Below are the code and all the weights of a small trained network. Each question names an input and a target symbol and asks about switching units off, where a switched-off unit gives its printed mean instead of its output.

import numpy as np


def w(rows, s, z=0):
    codes = np.array(rows[::2]) - 128.0
    scale = np.full(codes.shape[1], s)
    scale[-1] = z or s
    return codes * scale


def f(y):
    return np.maximum(y, 0)


def softmax(a):
    e = np.exp(a - a.max(-1, keepdims=True))
    return e / e.sum(-1, keepdims=True)


def log_softmax(a):
    a = a - a.max(-1, keepdims=True)
    return a - np.log(np.exp(a).sum(-1, keepdims=True))


def net(x, mask):
    ids = ['ΘΛαβγεζημπτψω'.index(c) for c in x.split()]
    T = len(ids)
    res = E[ids] + P[:T]
    u = 0
    for l in range(2):
        q, k, v = (res @ M[l].T for M in (Q, K, V))
        z = softmax(np.where(np.tri(T) > 0, q @ k.T / 2**0.5, -1e9)) @ v
        res = res + np.where(mask[u], z, O[l][:, -1]) @ O[l][:, :-1]
        u += 1
        y = f(res @ A[l][:, :-1].T + A[l][:, -1])
        res = res + np.where(mask[u : u + 4], y, B[l][:, -1]) @ B[l][:, :-1]
        u += 4
    return log_softmax(res[-1] @ U[:, :-1].T + U[:, -1])


Q, K, V, O, A, B = {}, {}, {}, {}, {}, {}
E = w([
[123,155,135,166,146],'Θ',
[136,140,97,184,132],'Λ',
[111,139,76,172,128],'α',
[98,95,128,159,126],'β',
[172,146,108,114,194],'γ',
[144,148,127,182,136],'ε',
[121,135,175,182,144],'ζ',
[197,123,61,135,103],'η',
[51,101,190,107,230],'μ',
[163,84,101,145,170],'π',
[106,187,147,105,62],'τ',
[89,90,3,181,160],'ψ',
[96,38,68,101,10],'ω',
],0.022)
P = w([
[123,75,128,95,117],'0',
[91,11,102,107,136],'1',
[97,15,108,99,142],'2',
[101,5,113,69,153],'3',
[96,12,112,62,156],'4',
[107,9,106,53,170],'5',
[106,1,101,55,161],'6',
[106,10,110,56,159],'7',
],0.0066)
Q[0] = w([
[132,78,112,168,201],'0.h1',
[33,254,117,220,137],'0.h1',
],0.0092)
K[0] = w([
[102,150,120,102,146],'0.h1',
[194,250,175,178,97],'0.h1',
],0.013)
V[0] = w([
[163,148,116,245,189],'0.h1',
[26,166,1,84,185],'0.h1',
],0.0059)
O[0] = w([
[67,174,34,60,255,173],'0.h1',
[36,196,109,76,62,253],'0.h1',
],0.014,0.0032)
A[0] = w([
[186,134,88,89,128,94],'0.n1',
[161,73,2,101,60,67],'0.n2',
[112,136,149,135,47,1],'0.n3',
[206,218,170,89,175,157],'0.n4',
],0.01,0.0079)
B[0] = w([
[125,177,120,86,172,169],'0.n1',
[149,141,253,143,165,254],'0.n2',
[98,156,26,128,228,173],'0.n3',
[173,46,106,73,37,200],'0.n4',
],0.011,0.0048)
Q[1] = w([
[67,14,65,76,130],'1.h1',
[46,3,121,3,30],'1.h1',
],0.0064)
K[1] = w([
[41,28,55,50,169],'1.h1',
[2,63,123,104,157],'1.h1',
],0.01)
V[1] = w([
[117,14,2,92,43],'1.h1',
[121,154,41,230,166],'1.h1',
],0.0075)
O[1] = w([
[166,176,79,250,130,251],'1.h1',
[213,201,137,158,123,77],'1.h1',
],0.013,0.0029)
A[1] = w([
[97,220,216,98,6,1],'1.n1',
[105,197,158,150,48,116],'1.n2',
[62,173,254,144,152,178],'1.n3',
[184,223,184,72,126,118],'1.n4',
],0.0065,0.0069)
B[1] = w([
[58,41,62,156,192,140],'1.n1',
[170,116,85,6,46,144],'1.n2',
[203,152,48,134,77,254],'1.n3',
[101,225,222,216,132,157],'1.n4',
],0.011,0.0044)
U = w([
[144,141,133,121,134,74],'Θ',
[136,194,171,137,149,238],'Λ',
[161,204,112,113,40,117],'α',
[141,136,133,128,130,86],'β',
[55,110,141,201,133,251],'γ',
[225,130,51,98,151,47],'ε',
[145,62,171,142,255,88],'ζ',
[92,52,121,114,150,96],'η',
[132,128,127,124,122,70],'μ',
[160,152,173,93,154,195],'π',
[163,100,149,151,46,254],'τ',
[90,185,115,96,115,53],'ψ',
[139,120,129,128,124,64],'ω',
],0.011,0.0038)

Each question gives the input, a string of symbols that net reads in full, and the target symbol t.
The units are the heads (2 rows each of Q, K, V and O) and the neurons (one row each of A and B). Each row of codes is followed by its name. A weight is (code - 128) times the scale printed after its matrix; where a second scale follows, it is the last column's (O, A, B and U).
mask holds one flag per unit, layer by layer, with each layer's heads first. A switched-off unit (its flag False) gives its mean, the last column of its rows in O or B, instead of its output. The means were averaged over made-up inputs and are rounded, as every weight is.
A unit's drop is (log p(t) with every unit on - log p(t) with that unit switched off) / (log p(t) with every unit on - log p(t) with every unit switched off).
The circuit of an input: a set's keep is (log p(t) with only the set's units on - log p(t) with every unit switched off) / (log p(t) with every unit on - log p(t) with every unit switched off). Starting from all 10 units, units are removed one at a time, each time the one whose removal leaves the highest keep (on an exact tie, the one counted first), for as long as the keep stays at least 0.8.
circuit, biggest first: the units of the circuit, biggest drop first
unit that matters most: the unit with the biggest drop
k most important neurons: the k neurons with the biggest drops, biggest first
top k neurons in layer l: the k neurons of layer l with the biggest drops, biggest first
drop of u: that unit's drop, to one decimal
input Λ ε ψ γ η, target ψ: unit that matters most : 0.n2
input μ Λ Λ β Λ Λ ε η, target η: top 2 neurons in layer 0 : 0.n2; 0.n3
input ψ α β, target ψ: top 2 neurons in layer 0 : 0.n2; 0.n4
input Λ α Λ, target Λ: circuit, biggest first : 1.h1; 0.h1; 0.n4; 1.n4
input β Λ τ π, target ζ: top 2 neurons in layer 0 : 0.n4; 0.n2
input η ε ω μ τ ε ζ, target τ: top 3 neurons in layer 0 : 0.n3; 0.n4; 0.n1
input μ ε Λ β γ, target η: top 2 neurons in layer 0 : 0.n4; 0.n3
input τ γ Λ, target τ: top 2 neurons in layer 0 : 0.n3; 0.n1
input η η Λ, target η: circuit, biggest first : 0.n2; 1.h1; 0.n4
input ε ζ ε, target ε: circuit, biggest first : 0.h1; 0.n2
input γ γ γ γ α γ Λ Θ, target γ: 3 most important neurons : 0.n4; 0.n2; 1.n3
input η γ ε, target η: circuit, biggest first : 0.n2; 1.h1; 0.n4; 0.h1
input γ μ ε ε γ Λ τ, target η: top 2 neurons in layer 0 : 0.n3; 0.n4
input γ β ε γ ζ γ γ Λ, target γ: circuit, biggest first : 0.n4; 1.h1; 0.n2; 1.n3
input β γ μ β α β, target η: circuit, biggest first : 1.h1
input ε γ ε ω η, target τ: top 2 neurons in layer 0 : 0.n2; 0.n3
input γ γ π γ β γ π ε, target γ: top 3 neurons in layer 0 : 0.n4; 0.n2; 0.n3
input ω Λ μ τ, target η: 2 most important neurons : 0.n2; 1.n1
input ψ γ α ε η γ τ η, target ψ: 2 most important neurons : 0.n2; 1.n3
input Λ ζ α, target Λ: top neuron in layer 0 : 0.n4
input Θ ψ γ γ Θ η γ, target ψ: drop of 0.n2 : 0.9
input ε γ γ μ γ, target η: drop of 1.h1 : 0.8
input γ τ π Λ ψ β, target ψ: drop of 0.n2 : 0.2
input γ γ Λ γ γ ε, target γ: top 2 neurons in layer 0 : 0.n4; 0.n2
